Each row has a hidden trait or not; one of two labels after the row says which. A new part has a new trait and new labels.
[  5 -11  -2  -2  10  11 -11   4  -8  13  -2 -14  -7 -10   7   0   1 -41
  10  -3   1  -9  38   3   0   7   6   5  12  17 -10  -7 -14  -5] : J
[ -4  -1  -1  -2   1  -9  11   3  10   7  -6  -3   5  -4  12  -5  -2   1
   9  -2 -13   4  23  13  -3  -7   4   7  11  12  -6 -13  18   7] : J
[ 5  5 -2  0  6  8 -8 -5 -3  6  4 -1  1 -1 -2  0  0 22 -5 -3 10 -4  5  4
  5 -1 -2 -5 -7 -6  3 -2  4 -6] : B
[  0 -16   1  -3  -4  10  12  20   9  -4  -9  -7  -6   3  13  -2   9 -47
  17   6 -46   8   0   7  -9   1   2  12  28  -9  -7  10  -1  11] : J
[ -1  -4   0   1  -6   1   6   7   1 -14  -5  -1  -3  11  -1   1  10 -31
   0   9 -32   4 -32  -2  -7   6  -3   2  15  -6   0  14 -17   3] : B
[  2 -17  -1  -2   3  13   3  14  -2   2 -10 -11 -10 -10  12   0   5 -63
  17  -2 -29   5  13   8 -14   7   2   6  16  13 -11   4 -17   4] : J
[  4   9  -2   2   9   1 -14  -9  -9   8   7  -4  -2  -3 -11   3   1  18
  -8  -6  28  -9   4  -3   7   3  -2 -12 -10   2   3  -9  -9 -10] : B
[  4  10  -2   0  13  -4 -14 -11  -8   6  10  -1   4  11  -6   1   4  26
 -10   0  17 -14   5  -7  13   3  -1  -5  -6  -2   3 -14  -1  -6] : B
[ -2   0  -1  -1   0  -7   6   1   7   5  -5  -2   5  -3  10  -4  -1  -7
   7  -3  -8   2  15  12  -2  -6   3   5   6  11  -8 -12  20   4] : J
[  5   8  -3   4  11  -1 -17 -14 -14   4  10   2  -5   2 -12   5   2   7
 -16  -4  29 -12  -1 -12  11   8  -2 -14 -13  12   3  -7 -20 -12] : B
[ -3  20   0   0  -2 -13   0  -5  10   8   4   7  16   2   1  -5  -5  57
 -12  -4  19   0 -33  11   5 -12  -1  -5  -7  -2   3 -19  28   1] : B
[  5  10  -4   3  -2  -3 -19 -13 -13  12   8   3  -1  -8 -12   3  -3  20
 -14 -12  36 -10  12  -5   9   3   0 -15 -19  16   2  -8  -9 -13] : B
[ -4  13   1   2  -6 -12   3  -6   6  -8   5  10   8  11  -8   0   0  44
 -16   3  -2   5 -32  -1   4  -7  -6  -6 -10 -20  10   6  14   0] : B
[  4 -11  -2  -1   5  12  -4   5  -6   8  -5  -9  -8 -10   5   1   3 -37
  13  -2 -13  -3  16   4  -6   5   3   3   9   7  -8   0 -14  -2] : B
[  4  14  -3   2  10  -3 -14 -15  -6   4   9   0   1  11 -11   1   6  19
 -14   0  28 -17   0 -10  13   6  -1  -9 -10   4   2 -13  -9 -12] : B
[ 3  0 -1  0  5 11 -7 -2 -1  3  2 -2 -1  2  1  1  6 -1 -5  0  2 -6  5 -1
  3  4 -2 -4  1 -1 -1 -5 -8 -5] : B
[ -2  -7   0  -3  -2   6  15  12  11  11 -10  -4   1 -17  16  -5  -5 -26
  17  -6 -19  14  20  24 -13 -11   3   9  14   4  -6   2  22   9] : J
[  0  -5  -1  -1   0   0   4   7   2   2  -6  -5  -4  -3   7  -1   3 -26
   8  -1 -16   3   7   8  -6   1   2   3  12   8  -6   0  -6   4] : B
[ -7  11   1   0 -11 -20  11   0  17 -18   0   9  13  22  -3  -3   4  40
 -14  10 -12   5 -41   1   0  -5  -5  -2  -1 -16   7  -2  11   4] : B
[  3   5  -1   0   7   2  -9  -9  -3   2   6   0   0   6  -3   2   4   8
  -9   1  10 -11   1  -2   5   1  -1  -5  -4   1   1  -8  -2  -3] : B
[  1 -12  -2  -1   3   2  -2  11  -4  -3  -9 -11  -8   2   9   0  10 -59
  10   6 -34  -6   6  -1  -5   9   3   5  20  13 -10  -3 -26   1] : J
[  6   3  -4   2  11   9 -15 -12 -13  21   5   3  -5 -18  -8   3  -5  20
  -8 -17  32  -3  16   2   7   1  -1 -13 -17  10   2   2  -5 -11] : B
[  1  10   0   1   3  -2  -4  -7   0   5   6   6   6   1  -6  -1  -2  45
  -7  -3  25  -2  -4   2   9  -7  -3  -7 -15 -10   7  -4  16  -6] : B
[  0 -20   2  -3  -6  15  14  20   5 -17  -5 -11  -8  13   4   0  18 -70
  15  16 -55   8 -22   1 -15  13  -4  13  34 -18  -4  29 -21  11] : J
[  1  23  -1   0  14 -20 -16 -21   1  14  13   2  16  17  -4  -3  -2  61
 -13  -7  46 -27  29  -3  21  -6   4  -4 -16  12  -2 -43  16  -8] : B
[  2  12  -3   3   9 -10 -15 -17 -10   2   8   6   1   6 -12   3   0  27
 -15  -3  39 -14  -1  -8  14   3  -1 -11 -15   5   5 -10  -5 -11] : B
[  1  11   0   3   2  -3  -9 -11  -5  -1   9   7   0  13 -14   3   1  30
 -13   3  16  -8 -20 -10   9   3  -5  -8 -12 -13   9   7  -5  -7] : B
[ -4  -9   2  -2  -8  -6  12  14  11 -16  -6  -3  -1  15   6  -3  10 -26
   7  13 -38   7 -16  -2  -7   1  -1  11  22 -12  -3  12  -4  10] : B
[ -1 -10  -1  -2   1  -3   4   8   3  -4  -6  -7  -1   3   9  -2   9 -48
  14   5 -24  -3   7   4  -5   4   3   8  20  14 -11  -6 -15   3] : J

Part 2:
[ -69   27    5   -9    1   15  -15  -36   61  -11    4   -1   43 -100
   32   10  -58   -8   48] : (61)
[ 28 -15  -5  -2 -20  10 -11  -1   2  -3  -4  -4 -17 -27   8 -24 -44  -4
   7] : (61)
[ 16   7   5  -7  -8 -11   4 -12 -12  -5 -18 -19 -13  -4 -10 -49 -45 -24
 -34] : (61)
[-49  51  -1   0  29  -7  15   9  21   1  23   3   5 -29 -13  25  22 -11
  12] : (61)
[-28  -3  -8  -4 -28  20 -18  -3  24  -3   7   9  10 -53   3  -4 -47   3
  41] : (61)
[ 20 -53   8   7  19   7 -14 -14 -29  -1  -4  -1  32  25  20  23  43  28
  27] : (71)
[-14  23   9   6   1   7   7 -26 -16   2  15   9  67 -38  17  40  41  13
  18] : (71)
[  0  54   2  -2  36 -13  29   2 -10   2  13  -7 -14 -19 -30   3  22 -17
 -20] : (71)
[-41  18   6   4  41  -7  15  21  26   0   4  -8  -7 -13  -3  23  24  -8
 -17] : (71)
[ 33 -40  -3   4 -11  -7 -17  12  10  -1 -17 -12 -40  24  23 -23 -17  -5
 -27] : (71)
[  0  -6  -8   5  -7  10  -5  18  24  -2   1   9 -28  -8  -4  -2 -19  -2
  10] : (61)
[  6  -5  10  -7 -10   7  -8 -27 -14  -5 -15 -11  19 -49   8 -26 -43  -4
  -1] : (61)
[ 35 -41  -2  -2 -16   5 -24 -11  -9  -3  -8  -1  -3  -8  27 -10 -23  13
  23] : (71)
[-27  32   1   0  34 -12  11  13   7   4  21   6  -8  -3 -18  31  49   1
   6] : (71)
[-10  -1  -3   4  20  -3   8  18  29  -2  -2  -8 -47  16 -39 -11  -8 -16
 -26] : (61)
[ 62 -51  -5   1 -47   2 -23   2 -29  -1 -17  -5 -15  48  23 -40 -36   4
  -9] : (61)
[-24  27  -8   2   0  11   6  18  22   2  26  21  11 -30  -4  33  26   8
  38] : (61)
[-35  40   7   1  28 -10  40  34  16   1   6  -7 -15 -13 -28   7  16 -21
 -34] : (71)
[ -5 -45  -7   2   8  -4 -26  23  25  -4 -20  -8 -47  30  40 -16 -38  -3
  -3] : (71)
[ 17 -30  12  -6 -12  -1  -5  -8 -20  -6 -31 -23  13 -13  33 -40 -48 -10
 -34] : (71)
[ -4  -6  -9   2 -15   8 -34  14  29  -1  16  28  -2 -19  43  39 -10  16
  51] : (71)
[  8 -26  11  -2  16   2  -6 -14 -18  -4 -15 -14  12 -15   5 -11 -14   4
  -2] : (71)
[-23  11  -7   6  10  12   4  12  17   3  26  17  16 -19  -3  39  45  16
  35] : (71)
[ 11 -16   5 -10  -2 -11  -1  -6  -6  -7 -31 -30  -2  -4  35 -51 -58 -26
 -29] : (61)
[-27  42  13  -1  35  -1  16 -22   8  -3  22   8  52 -60 -16  48  46   2
  16] : (71)
[  2 -38  -2  -2 -18   6 -32 -13  15  -4  -2   5   7 -29  31   3 -11  15
  40] : (71)
[ 19 -27  -8   4  -9  13  -9  19  10   0   3  10 -25  12  -1   3   0  10
  19] : (61)
[  2  28 -10   0  -8   9  12   2  11  -3  -6 -10 -30 -31 -17 -38 -69 -27
 -19] : (61)
[ -7   4  -4   5  17  -5   3  12  -2   2  14  -1 -17  26 -18   6  23  -2
   2] : (61)
[-16  27  -4 -11  10   0  10  19  26  -9 -16 -17 -35 -38   4 -44 -88 -34
 -16] : (61)
[ -40   29   10   -2   29    5    4   -7   31   -9    2   -8   20 -100
    8   10  -31  -10   19] : (71)
[-32  22   3   3  24 -12  22  35  22   2   7  -4 -28   3 -24  13  18 -13
 -26] : (71)
[-49 100  -3  -6  29  -4  37  -3  23  -1  28   2 -10 -67 -62   2 -15 -32
  -3] : (71)
[-41  24   1   0  36 -11   4  18  23   2  18   5   4 -21  15  40  39   3
  20] : (71)
[  3 -25  -4   4   6  17 -10  24  36  -4  -6   7 -19 -28  38  18 -22   9
  15] : (71)
[  0  35  -8  -5 -17  18   5  -2   6  -4   5   3 -14 -51 -22 -26 -65 -18
  12] : (61)
[ -1  27 -14  -2 -26  -3  -1   9   2   5  17  11 -24  -1  -7  -7  -3  -9
  17] : (61)
[  5 -26   2   1  12 -12 -14  10  23  -3 -16 -15 -35   9  19 -15 -14 -12
 -29] : (71)
[ -6 -12   6   3  39 -25 -11   2  10   0  10  -6  -1  -4  38  38  58  10
   6] : (71)
[ 12 -11 -12   0 -26   5  -2  17   5   1 -15  -9 -44  11   0 -45 -55 -12
 -20] : (61)
[ -7  13   3  -2   0   8   6 -16 -10  -2   3   1  31 -38   1   1  -5   4
  25] : (61)
[ 21 -36   7  -1   0   7 -14 -22 -31  -2 -14  -8  23  -8  20  -7  -4  15
  13] : (71)
[ -2 -30  -2   5   9   8 -15   5  17  -3   9   8  -4 -16   6  19  21  16
  34] : (71)
[-12  15  -5   3  12   0  11  10  28  -1   2  -7 -39   0 -40 -23 -15 -19
 -23] : (61)
[-11  -4  -4   3  18  -2   3  15  33  -2  -4  -8 -49  14 -32 -14 -15 -17
 -25] : (71)
[ -9  61   6  -1  41 -16  27 -15  -2   0  18  -9  -5 -47 -36  10  31 -18
 -16] : (71)
[ -8 -36  15   2  42  -1 -12  -5   3  -7  -5  -5  25  -7  19  28  32  16
  16] : (71)
[ 32   7  -4  -6   3  -7   7  13  -4  -4 -14 -17 -39  12  -9 -46 -56 -25
 -34] : (61)
[  7 -24   0  -5 -35   6 -24 -13  -6  -6 -13  -5  18 -16  29 -30 -58  -5
  14] : (61)
[ 15  16   0  -2   7 -10   5   1  -1  -4  -9 -18 -27  -9 -11 -34 -43 -24
 -28] : (61)
[-22  28  -7   2  18  -9  12  16  12   4  20   1 -19  21 -26  13  42  -9
   2] : (61)
[-15  -3  10  -3  27  -7  21 -24 -14  -3 -15 -31   3  -6 -37 -29  -5 -16
 -30] : (71)
[-26  28   0   6  -9  10   8 -20  -3   4  22  19  47 -20 -19  35  43  13
  27] : (61)
[-17  13  -4   1   6  -1   3  15  38  -3  -4  -2 -50  -6 -40 -22 -31 -21
 -22] : (61)
[-11  -3 -10   9   3  12  -5   9  12   5  28  19   7   8  -2  40  47  22
  37] : (71)
[-29  19  -4  -8   5  -1   7  19  42  -6 -11 -11 -50 -38 -21 -36 -65 -27
 -15] : (61)
[ -5 -33   4   9   2  -2 -21  -2  -3   3  10  12  24   3  28  40  60  30
  29] : (71)
[ 12 -18  -4   5   1   6  -7   8  15  -1   1  -1 -26   3  -9  -4  -4   0
  -2] : (71)
[ 48 -64  -3  -1 -26   9 -30 -21 -30  -2 -20  -6  14  32  50 -20 -24  16
  17] : (71)
[-44  26   1   1  29  -9  11  17  20   1  16   0   3 -19  -1  27  32  -6
   6] : (71)
[-33  29  -7  -1 -15   6  -5  21  32  -4   8  17 -15 -46  -5  -1 -37 -10
  26] : (61)
